Below are the code and all the weights of a small trained network. Each question names an input and a target symbol and asks about switching units off, where a switched-off unit gives its printed mean instead of its output.

import numpy as np


def w(rows, s, z=0):
    codes = np.array(rows[::2]) - 128.0
    scale = np.full(codes.shape[1], s)
    scale[-1] = z or s
    return codes * scale


def norm(h):
    return h / np.sqrt((h * h).mean(-1, keepdims=True) + 1e-5)


def f(y):
    return np.maximum(y, 0)


def softmax(a):
    e = np.exp(a - a.max(-1, keepdims=True))
    return e / e.sum(-1, keepdims=True)


def log_softmax(a):
    a = a - a.max(-1, keepdims=True)
    return a - np.log(np.exp(a).sum(-1, keepdims=True))


def net(x, mask):
    ids = ['ΔΛΦαβζηθμξπστω'.index(c) for c in x.split()]
    T = len(ids)
    res = E[ids] + P[:T]
    r = norm(res)
    for j in range(2):
        rows = slice(3 * j, 3 * j + 3)
        q, k, v = (r @ M[0][rows].T for M in (Q, K, V))
        z = softmax(np.where(np.tri(T) > 0, q @ k.T / 3**0.5, -1e9)) @ v
        o = O[0][rows]
        res = res + np.where(mask[j], z, o[:, -1]) @ o[:, :-1]
    y = f(norm(res) @ A[0][:, :-1].T + A[0][:, -1])
    res = res + np.where(mask[2:18], y, B[0][:, -1]) @ B[0][:, :-1]
    return log_softmax(norm(res)[-1] @ U[:, :-1].T + U[:, -1])


Q, K, V, O, A, B = {}, {}, {}, {}, {}, {}
E = w([
[114,228,201,176,112],'Δ',
[99,122,136,130,124],'Λ',
[109,130,117,125,131],'Φ',
[107,119,217,203,133],'α',
[107,121,128,138,134],'β',
[134,57,178,141,110],'ζ',
[128,123,124,130,147],'η',
[198,145,190,96,255],'θ',
[110,127,121,138,123],'μ',
[102,132,130,124,112],'ξ',
[95,122,115,136,112],'π',
[97,120,126,140,114],'σ',
[96,126,126,138,112],'τ',
[150,86,128,75,125],'ω',
],0.022)
P = w([
[220,140,124,125,127],'0',
[2,122,155,72,57],'1',
[13,117,159,64,103],'2',
[41,120,140,80,120],'3',
[41,128,121,87,111],'4',
[47,138,108,87,109],'5',
[50,135,95,96,106],'6',
[59,143,82,92,108],'7',
[68,148,75,96,115],'8',
[71,153,65,91,115],'9',
],0.0072)
Q[0] = w([
[141,148,162,131,166],'h0',
[74,205,105,165,139],'h0',
[62,166,3,98,208],'h0',
[29,130,63,93,128],'h1',
[219,110,190,150,119],'h1',
[230,92,157,86,103],'h1',
],0.011)
K[0] = w([
[99,193,207,154,189],'h0',
[179,180,136,227,127],'h0',
[255,140,123,148,97],'h0',
[198,99,100,120,132],'h1',
[70,85,163,122,167],'h1',
[63,142,110,35,145],'h1',
],0.013)
V[0] = w([
[109,81,68,90,137],'h0',
[196,169,96,184,204],'h0',
[131,190,91,215,147],'h0',
[142,9,84,96,173],'h1',
[74,129,206,218,159],'h1',
[111,136,86,208,113],'h1',
],0.012)
O[0] = w([
[108,71,71,137,191,44],'h0',
[59,122,162,103,77,7],'h0',
[82,147,211,69,95,65],'h0',
[143,47,117,109,109,103],'h1',
[150,130,121,70,5,8],'h1',
[78,127,110,53,124,185],'h1',
],0.011,0.0014)
A[0] = w([
[175,138,135,34,91,194],'n0',
[91,116,117,60,132,136],'n1',
[118,97,109,82,50,138],'n2',
[28,160,123,160,114,127],'n3',
[87,79,156,93,123,76],'n4',
[81,141,53,170,83,178],'n5',
[161,77,177,170,93,131],'n6',
[54,118,102,153,150,164],'n7',
[192,62,97,90,105,114],'n8',
[133,145,168,162,54,102],'n9',
[122,131,162,245,118,110],'n10',
[52,91,141,93,7,127],'n11',
[57,166,83,177,202,48],'n12',
[102,87,86,131,64,203],'n13',
[186,140,125,43,154,136],'n14',
[131,30,66,64,134,254],'n15',
],0.013,0.0053)
B[0] = w([
[126,76,71,177,147,189],'n0',
[148,59,56,135,76,190],'n1',
[160,97,128,175,147,184],'n2',
[160,155,160,87,131,229],'n3',
[158,112,108,183,143,173],'n4',
[185,83,167,135,162,185],'n5',
[91,209,122,83,138,168],'n6',
[196,165,141,134,132,204],'n7',
[67,187,165,169,95,174],'n8',
[90,162,122,120,133,180],'n9',
[95,113,151,48,83,171],'n10',
[172,111,104,121,196,255],'n11',
[119,139,57,151,108,178],'n12',
[148,122,149,164,152,196],'n13',
[193,81,156,111,191,155],'n14',
[12,175,154,167,2,225],'n15',
],0.0089,0.0093)
U = w([
[133,210,199,85,80,164],'Δ',
[249,190,115,190,93,6],'Λ',
[32,148,152,149,215,101],'Φ',
[210,87,129,76,32,121],'α',
[94,27,154,74,57,137],'β',
[105,109,173,214,55,92],'ζ',
[113,32,225,169,139,110],'η',
[204,123,208,139,192,198],'θ',
[49,98,188,46,156,240],'μ',
[131,235,105,177,200,30],'ξ',
[50,151,36,94,110,128],'π',
[160,32,61,94,112,123],'σ',
[159,165,61,37,154,252],'τ',
[111,95,84,219,183,72],'ω',
],0.016,0.0027)

Each question gives the input, a string of symbols that net reads in full, and the target symbol t.
The units are the heads (3 rows each of Q, K, V and O) and the neurons (one row each of A and B). Each row of codes is followed by its name. A weight is (code - 128) times the scale printed after its matrix; where a second scale follows, it is the last column's (O, A, B and U).
mask holds one flag per unit, heads first, then neurons. A switched-off unit (its flag False) gives its mean, the last column of its rows in O or B, instead of its output. The means were averaged over made-up inputs and are rounded, as every weight is.
A unit's drop is (log p(t) with every unit on - log p(t) with that unit switched off) / (log p(t) with every unit on - log p(t) with every unit switched off).
The circuit of an input: a set's keep is (log p(t) with only the set's units on - log p(t) with every unit switched off) / (log p(t) with every unit on - log p(t) with every unit switched off). Starting from the 12 units with the biggest drops (on a tie, the unit counted first), units are removed one at a time, each time the one whose removal leaves the highest keep (on an exact tie, the one counted first), for as long as the keep stays at least 0.8.
units of the circuit, in order: the units of the circuit, biggest drop first
unit that matters most: the unit with the biggest drop
k most important neurons: the k neurons with the biggest drops, biggest first
heads that matter: for each layer, one digit per head in row order, 1 if its drop is at least 0.15 and else 0, layers parted by /
drop of u: that unit's drop, to one decimal
input Φ τ μ θ ξ π, target Φ: unit that matters most -> h1
input π τ Λ η η Λ, target π: 2 most important neurons -> (n1 n12)
input μ β Λ, target μ: heads that matter -> 11
input μ Λ θ Φ, target μ: heads that matter -> 10
input θ Φ π ξ θ β τ σ, target θ: heads that matter -> 00
input η θ μ σ η ζ τ Λ, target η: heads that matter -> 10
input ω Φ ξ Δ Φ Λ ω Λ ξ τ, target ω: heads that matter -> 11
input σ θ σ η μ Λ Φ ξ τ Λ, target σ: heads that matter -> 01
input τ μ ζ β σ β τ Λ, target τ: heads that matter -> 01
input Φ ζ η τ ζ ξ ω τ β, target Φ: units of the circuit, in order -> (h1 h0)
input τ η η τ τ μ Φ Λ τ, target τ: heads that matter -> 01
input Λ β Λ τ σ τ σ, target Λ: heads that matter -> 10
input η σ μ ω π, target η: heads that matter -> 10
input Δ τ ζ π ζ τ ξ ω β σ, target Δ: units of the circuit, in order -> (h0)
input β σ ξ ζ Λ τ τ, target β: heads that matter -> 11
input τ μ Φ ω α Δ α π β ξ, target τ: heads that matter -> 01
input ζ μ β ω η, target ζ: heads that matter -> 01
input α π μ Δ π ω ω ω, target ω: heads that matter -> 10
input σ μ Δ ω μ μ σ Λ σ, target σ: heads that matter -> 01
input ξ σ π μ ξ μ τ, target ξ: units of the circuit, in order -> (h1)
input η Δ Λ ζ α ω ω ω τ, target η: drop of h0 -> 0.7
input β τ θ τ Δ τ μ τ π, target β: drop of h0 -> 0.4
input μ ω Φ β μ π τ α, target Δ: drop of n10 -> 0.2
input β σ ξ η Δ σ η Φ ω ξ, target β: drop of n15 -> 0.0
